Each row is followed by its class.
[ -76   58 -194   -4  -62  107 -407  145  -48  199 -203  -17  -70   -5
 -152  385  -17  145  218  125  303  159   -7 -194 -289   72   22 -118
 -245 -151 -275 -482 -186  -33  214]
L
[ 701 -115 -447   77 -619 -194 -415   40   49 -275 -190   11 -501  170
   43  -55   -2  167   12 -130 -508  410  107   70  148   73  365  261
 -114 -454  290 -108  241 -243  478]
R
[-292  530  484  223   22  197  446   -3  109  -14  172 -229  275  193
  166 -377 -199  194    8 -201  400   95  -96    9  485 -251  -85  196
  292  160   -8  180  293  190 -556]
D
[ -92  132 -280 -251 -107 -288 -717  263  -84  425 -103  450 -436 -133
 -185  284  -95  134   65  156  404  159   -1 -191 -252  -57  100 -137
 -601 -109 -571 -378 -267 -128  490]
P
[ 154  584 -434 -201 -229  217 -216  227  317  -10   50   94   97  227
 -360  375  -66  -42  339  108 -206  -34 -372 -100 -504  -44  106   52
  123   41   55 -446 -109   50 -149]
G
[  43 -265  520  222  -52   30  -61 -111 -126  139 -280  279 -154  -62
   89   71  -69  189  169 -522  518  -95 -162   -1   26 -249  416 -278
 -104 -285 -461 -518 -114 -166  -60]
U
[ 175 -442  489  186  305  123  108  100 -299  -66 -212  136  -78 -183
  295   -1  -73   19  -31 -432  -24  -22  125   -2  202 -312  263  -69
 -325  146 -269   54   52 -404   33]
P
[ 426  -71 -500  247 -233  150   27 -393  -19 -290 -221 -352  -85  252
   96 -112  -39   19 -301  -58 -421  213  334  -51  309  -41  105   -3
  -80 -125  304 -139  202  -30   91]
P
[  49  259 -324 -357 -173 -187 -762  391 -158  473  -53  406 -388 -190
 -351  289  122  175  280  -42  399  196   51  -97 -557  -13  239   60
 -512 -417 -466 -221 -387 -236  639]
U
[  22 -220 -167 -178   29 -202 -443   10   95   42  -54  568  -85 -581
 -190 -183   39  293  341 -417    2 -123 -227  -15  -61   19  242   92
  -93 -114  -48  252 -284 -178  491]
R
[-213  175 -389 -204  -12 -135 -476   92  108  389   92  519 -128 -283
 -236  -53 -149  138  141   44  379  166   -7 -243 -161  -45 -148  -36
 -472   96 -595 -251  -78 -102  338]
F
[-267   31 -137 -197  355 -167 -605    5  -69  545   95   85   29 -276
 -123  -40   21  250  -52  238  705   94   41 -310 -182  139 -419 -106
 -443   14 -767 -121 -245   79  495]
F
[   7 -279  225    6  359  299  201  394 -300 -108 -200   75   31  -49
  158  215  -24 -130   21  -64  133 -206   -2  137   41 -326   21  -20
 -164  134  -61  127 -157 -277   71]
T
[ 556   60 -261  120 -461 -165 -347 -192 -234  -72 -202   62 -336  116
  102   30  140  -10    2 -228 -330  211  346   56  126    4  398   44
 -153 -469  136 -243  -77 -304  324]
D
[-175   86 -144 -161 -152  427  334   60  378  175   18  426 -302  195
 -233  479 -347 -164  141  -72  100 -136 -186   55 -197  -52  253 -373
  -97  364   97 -372 -362  -95 -275]
C
[ 165   16 -236 -202   12   24 -657   24 -233  369 -549  320 -323 -217
  -62   68  315  134  204 -270   32  288  191 -184 -398 -138  264   -1
 -695 -211 -503 -534   13 -337  440]
F
[ -23  315 -292  -91  129  619  114   13  154  334  132  176 -225  184
 -124  260 -130 -293 -126  243   77   42  142 -155  -70    7 -116 -232
 -398  289   15 -297 -439  -77  -52]
R
[-277  229  545  319   94  -91  481  -53    6  -10   28  117  190   81
  312 -420 -364  237 -107 -128  154  -70 -144  117  818 -299  -58  138
  176  132 -220  405  359  -48 -348]
P
[  15   -4 -272 -150 -447   -7    5  168  185  139  -70  466 -396  -34
 -291  579 -122  -93  229 -115 -135 -135 -149  -47 -409   29  495 -323
 -169  -71  199 -414 -363 -121   98]
L
[-113  230 -466 -159   72   64 -366   10  -76  401 -113  -51 -128  103
 -149  421 -236   73  -70  294  327  108  313 -320 -275    2  -55 -253
 -590   13 -598 -419 -150   51  245]
K
[-477  -47 -243 -355  167 -178 -376  129 -168  350  -26  214   47 -215
 -267  285   58   52  125  426  159   52   26 -166 -345  192 -410 -112
 -244  180 -452 -214  -77   24  296]
S
[ 115   -9 -157 -135   41 -110 -210   86  191  133 -198  851 -376 -418
   41 -344 -106  305  304 -559   42  -16 -213  107  386 -207  382   96
 -343   98 -141  186 -258 -342  363]
K
[ 532 -208 -166  -40 -400 -140 -276  -63 -275  -83  -82  -78 -332  -33
  139 -111   99  100 -181 -140 -329  443  235   39   90  -63  328  197
 -193 -282  194   59   53 -301  433]
G
[  44    2  131  -63   33  288  163  337  192   85  199  485 -197  148
  -58  331 -269  -16  248 -221  253 -343 -325  147   39 -173  271 -204
   49   31 -163  -53 -399 -207  -91]
T
[ 248 -186  264  -76 -103   42 -312  102 -120  172 -344  305 -414  -95
  205  290   82   58  262 -270   16  188  -81   -7 -206 -205  481    2
 -352 -162 -373 -544  -57 -276  137]
G
[-293  471  312   21   -8 -159  240 -124   31  181   70 -237  249   95
  221 -257  -52  196 -158   46  122   94  -19  -24  358 -156 -145  201
   93   12   27  346  304  303 -299]
M
[ -40  -65 -493 -152  -20  361  332  154  306  -28 -206  344 -273  298
 -256  586 -220 -148  -34  279 -209 -256  -86  114 -123 -110   95 -240
  -84  302  129 -310 -262 -154 -102]
U
[ 585   81 -223  -35 -687 -173 -458 -211 -170  101  125  -17 -392  107
   64   63  205  -31  -11  -85 -590  481  324 -174  -89  132  328   13
 -238 -525  192 -316  137 -228  347]
C
[ 325  -58 -678 -243 -322 -264 -450    6   25  193 -359  532 -536 -290
 -111  230  145  172  229 -234 -195   61  267  -25  -23   82  433  -82
 -536 -247  223 -142 -460 -321  687]
K
[ 258 -258 -179 -128 -271 -425 -335 -107   82   -3 -230  742 -353 -439
  -52 -420  147  291  217 -570   -8    1  -15    1   78  -44  347   42
 -217 -212  -67  -11   57 -274  393]
M
[ 186  358  -33 -134  109  245 -430  266  234  -59  -21   20  318   67
 -241  132   56  -36  359 -115  167  -14 -381  -41 -574 -115  152  104
  216  -39 -129 -227 -116  -10 -106]
S
[ -39  308  -12 -152  115  -20 -541  174 -315  491   48  115  -74 -112
  -15  167  -62   99  195  135  314  115  233 -216 -120  129 -148  -47
 -408 -230 -665  -59 -141 -107  418]
M
[ 145  -95 -388 -141   44 -309 -761  106  -60  255  -15  181 -233 -299
  -50  108   50  146  134  103  344  202   77 -231 -367   58   44  -25
 -583 -232 -620 -416 -258  -51  579]
U
[ -70   67  270  334   23 -105  436 -389   76  -47 -174  -97  271  -78
  271 -424 -194  375  -71 -195   80   90   26 -105  579 -131  171   91
   65  -14  -82   87  287  101 -221]
C
[-114   68 -191   18   41  387   84  101  383  192  -31  557 -418  193
 -228  513 -416 -141   49  -10  182 -134 -258  -10 -180 -226  188 -467
 -287  393 -163 -508 -421 -190 -158]
R
[ -45 -257  419   29 -157 -310 -269  -33   38  156 -101  559 -278 -580
  137 -224  108  241  320 -276  207  -28 -469  -85   13 -171  274  -13
  -83   92 -292 -245 -138  -84  251]
L
[ 185   60  389  -15 -107  169 -219    0  100  141  -51  243 -224 -220
   93  -94  159  245  475 -596  268   58 -248  -70 -215 -222  511  122
  -59 -295 -344 -384  -15 -104  -12]
F
[ -57 -144  393 -183 -124 -207 -185 -109  -21  229 -257  557 -161 -469
   22 -157  224  289  349 -383  100  104 -433  -75 -209 -173  358   41
 -149  130 -281 -428  -87 -163   90]
S
[ -60 -526  190  126  302    9   75  147 -174 -209 -317   86   11 -331
   22  290   80  -22  121 -249  120 -277    6   24 -118  -69   29 -105
  -80  252  103   15 -304 -157  163]
D
[ 553   66 -265   64 -475 -229 -510 -176  -64   28   18  -43 -335  -25
   88 -154  105   73 -102   21 -310  333  209 -129   95   39  177  118
 -179 -387   77  -98   82 -146  483]
K
[-247  174  -50  -79   74  524  232  206  161  111  151  406 -248   -1
 -311  459 -213 -212  218 -203 -148  -37 -165  -15 -168 -130  177 -252
 -123  315  128 -332 -319 -227 -146]
P
[ -49 -372 -216   49  -71 -158  -39  -54  267  -61 -368  880 -252 -391
 -105  -97 -144  266  383 -564   33 -183 -199   28  241 -157  299 -175
 -253  109  -32 -154 -133 -309  226]
C
[ 158  -83   79   -3 -257  -31 -348 -123  -58   69  -76  218 -162 -294
   54 -298  245  361  249 -440   29   86 -226   -4    7 -211  380  175
   74 -342 -302 -198  119 -119  162]
D
[ 265  321  239   32   78  310 -118  200  168 -164   49 -106  367  -17
  -87 -189  -76  134  373 -420  465 -141 -468  -33 -310 -292  424   73
  339  -30 -280 -255  -72   83 -278]
C
[-126 -463  187  -43   -8 -340   76  -73 -340   80 -114   99  -17 -251
  280  120  235 -115 -162  313   -5   15  257  -56  109  201 -192  -64
 -118 -121   86   28  -80  -58  226]
G
[-222  351  164  200 -279 -148  223 -216  132  120  -30  124  -39   43
   14 -287 -146  343  223 -378   -2  105 -207   14  308 -147  286  -32
   62 -178  -57  -99  257   31 -239]
G
[ 148 -583 -181 -124  -81 -253 -116  212  221 -176 -272  695 -168 -580
  -58 -202    0  259  329 -492   -5  -50 -323  117  132  -98  243  105
  -96  307  148  188 -146 -228  376]
U
[-475  288   74  206   20  -52  256    5  114 -104 -107 -503  305  245
    2 -127 -189  370  -40  102  106   35 -207   84  262 -104  -91  100
  331    3   13  235  416  259 -305]
C
[ 156 -230 -476 -152 -200 -349 -471   66  268   55 -275  711 -330 -555
 -261  -31  -87  367  474 -467  -33  -36 -262   29  -47  -95  622  -64
 -270   81 -119 -194 -349 -254  563]
R
[-167   18   71  128  122   -2 -377  -36 -234  390  -65   75 -180 -300
   86  -84 -225  231  201 -120  402  228  175 -385  109 -110   35 -253
 -638   36 -842 -478   82  -33  276]
F
[ -26 -424 -375 -217 -211   10  221   10  136  -28 -194  486 -390  -61
 -261  324   75   -4  100   57 -134 -226  -40   73 -168   48  326 -236
 -101 -194  211 -317 -255 -132  263]
M
[ 297 -573   11   35  185 -140  114  110 -266 -429 -577    1  -40   47
  241  336  161 -219  -31  171 -264 -227  221  142 -145   34  231   -8
  -86  -83   98 -153  -68 -219  120]
C
[ 124 -107 -203  -73  -31  -53 -193   80  223  156 -203  702 -358 -463
   28  -67 -254  299  266 -655   40   -1 -125    1  382 -285  323  -62
 -433  399  -41   70 -268 -283  313]
K
[ -89   84 -497 -392   39  498   -4  430  127  298    8  247 -345  301
 -370  813  122 -351  -72  395 -103 -191  141   77 -373  -52  -77 -236
 -283  199  260 -186 -564 -226   98]
U
[ 383  -93 -688 -180 -146  212  131  107  197 -147 -259  268 -464  161
 -256  451   37 -113   -2   93 -538  -51  -19   -4 -331  -76  413 -101
 -331   -1  269 -514 -218 -179  184]
P
[ 191 -275 -290 -154 -127 -484 -243  267  111  -94 -411  616 -330 -345
 -176  150 -232  396  342 -682  103 -155 -184   81   14 -156  541  -99
 -385  160    9   29 -321 -292  534]
M
[ 278 -437  -58  146 -387 -500  -51    7  136 -181  -18  667 -319 -378
  -53 -159 -408  347  371 -815   51 -154 -144  -80  253  -59  564 -247
 -225   86  -90   21  -82 -215  320]
T
[-112  -69  457  -16 -152 -178 -283   67   23    8 -207  380  -53 -237
 -113   77  -31  307  637 -477  328  -26 -556   78 -280  -73  482  -56
  267 -115 -358 -382  -97 -108    6]
F
[ 177 -177 -591 -201 -112 -223 -360  114   90  -61 -165  655 -227 -388
 -200  -87  -12   95  220 -137  -66 -160  -83   40   63  -68   96  -19
 -182  195   -8  -21 -276 -218  453]
F
[-295  -46   25   33 -246    7 -178 -329   72  192   -1  379 -160 -368
 -112 -116   49  348  321 -482  268  -42 -206 -156  -76 -235  406 -180
  -59 -100 -387 -512 -112  -37  -68]
U
[  39  359   37  -22  231  593  -44  181  264  -33   48  -78  293  136
 -212   85 -148 -127  214 -322  244 -127 -234  -13 -280 -289   83  -13
  149  237 -104 -207  -58   31 -397]
G
[ -31 -353  332  -66 -139  -86 -361  314 -158   98 -189  306 -148 -188
 -179  318  169  158  533 -350  386 -184 -346  106 -483  -40  395 -174
   91 -311 -279 -231 -283 -220  266]
S
[ 193 -108 -431 -149 -226 -217 -248  -21  218  187 -126  663 -375 -503
 -126 -222    2  112  211 -412   88  -29   12 -185    8 -118  238 -129
 -577  195   12 -210 -250  -98  418]
S
[ 515   71 -576 -105 -505 -142 -347  -99  -37  -40   62 -214 -254  251
    6    5  -42  179 -177  -78 -190  286  299  -36   37   28  351  109
 -183 -526   69  -40   74  -45  316]
F
[-207  220  128 -205   86 -150 -507  107 -115  542   45  405 -136 -547
 -119 -247   38  182  338 -297  458  229   32 -214 -138  -24  -79   57
 -422  127 -623 -136  -28  -70  350]
G
[  18 -353  387   37  -74  -27   33  130 -162  -35 -137   18  -26  -46
   59  153 -111  321  306 -241  175  -98 -209    7  -46 -121  348   -9
   66 -209 -427 -157  122  -67   67]
S
[ 156  369 -230 -137  309  599 -226   66  434   69  163  100  241  -22
 -256 -119 -211  -22  230 -343  453 -211 -303 -103 -293 -288  134  -87
   15  402 -317 -156 -324   72 -216]
F
[-249  303  234  103 -150  -68  190    2  -33  100    2 -256  201  375
  117 -277   29  104 -236  177  155   91  123  150  441  -84 -410  157
  321 -107   55  353  546   54 -307]
G
[ -34 -397  351  240  132 -302  348 -144 -277 -260 -200   33  120 -205
  201   29  -56  -17   58 -175   64 -345  135 -121   48    7  169 -179
  -72  116  -51   44 -135  -31    2]
G
[-177  148 -209 -184  -23 -221 -899  271 -169  441  301  114  -67 -185
 -359  270   -4  161  333  148  761  -35   21 -180 -510  238 -133 -167
 -178 -464 -662 -107 -453   -1  632]
R
[  40  209 -420 -253   15 -171 -847  233  -42  262    7  221 -182 -323
 -225 -237  138  277  240   96  475  221 -123 -233 -407  -26 -157  220
 -408 -283 -604 -195  -40   44  564]
G
[  79   25 -324 -380 -138  179   -7  487  252  160  -33  734 -512  242
 -242  628 -143 -176  129  114  -40  -59 -262  217 -248 -125  280 -131
 -220   11   68 -302 -427 -305  116]
C
[ 140  436   49  -77  343  257 -162  324  236 -158  306   32  373   35
 -149  -14 -175   -7  198    4  432 -252 -476   79 -232 -172  -79  279
  362  -35 -209   72 -286  113 -112]
R
[ 256  321  150 -194  280  379  -94  427  -56  -95   33   46  276   76
 -137   84   76 -228   91  -47  123 -162 -231  236 -264 -191  -92  256
  336   78   95  169 -178 -106 -136]
R
[ 139 -564   47  -33   49  -62 -279  -85 -279   77 -432  173 -275 -457
   49 -112  484  164   99 -203  139  117   22 -115 -295 -127  349  -38
 -378 -173 -237 -493 -150 -201  368]
G
[ 223 -234 -550  -30 -426 -397 -397  113  202  -78 -290  793 -477 -387
 -195   66  -59  384  505 -515    2 -158 -248   66   51 -121  566  -74
 -199 -302    3 -234 -298 -262  537]
G
[ 160 -106  497  -31 -171   68 -258   65 -312  406  -70  272 -212 -223
   83  -34  225   89  162 -392  422  184   10  -72 -131 -186  238  -62
 -236 -273 -399 -333  -74 -203  127]
U
[ 619 -239 -320  -37 -305 -239 -401 -331 -263  -94 -306 -263 -208    9
   45 -207  549   18 -302   59 -293  325  383   -7 -190  149  270  124
 -146 -616  333 -212  -35 -170  487]
S
[ 806  250 -411  -58 -508  -55 -499  138 -163 -171  133 -621  -66  410
  -26  -16  247   -1 -133  176 -324  457  290    6 -204  122   82  356
   65 -761  330   65  218  -29  415]
U
[ 157   81  220  198 -297 -280  229   40   47  -33  -39  150 -181   57
  220 -381 -327  455  164 -453  167   64 -139   78  501 -227  477  120
 -104 -254 -265  120  286  -49  -44]
F
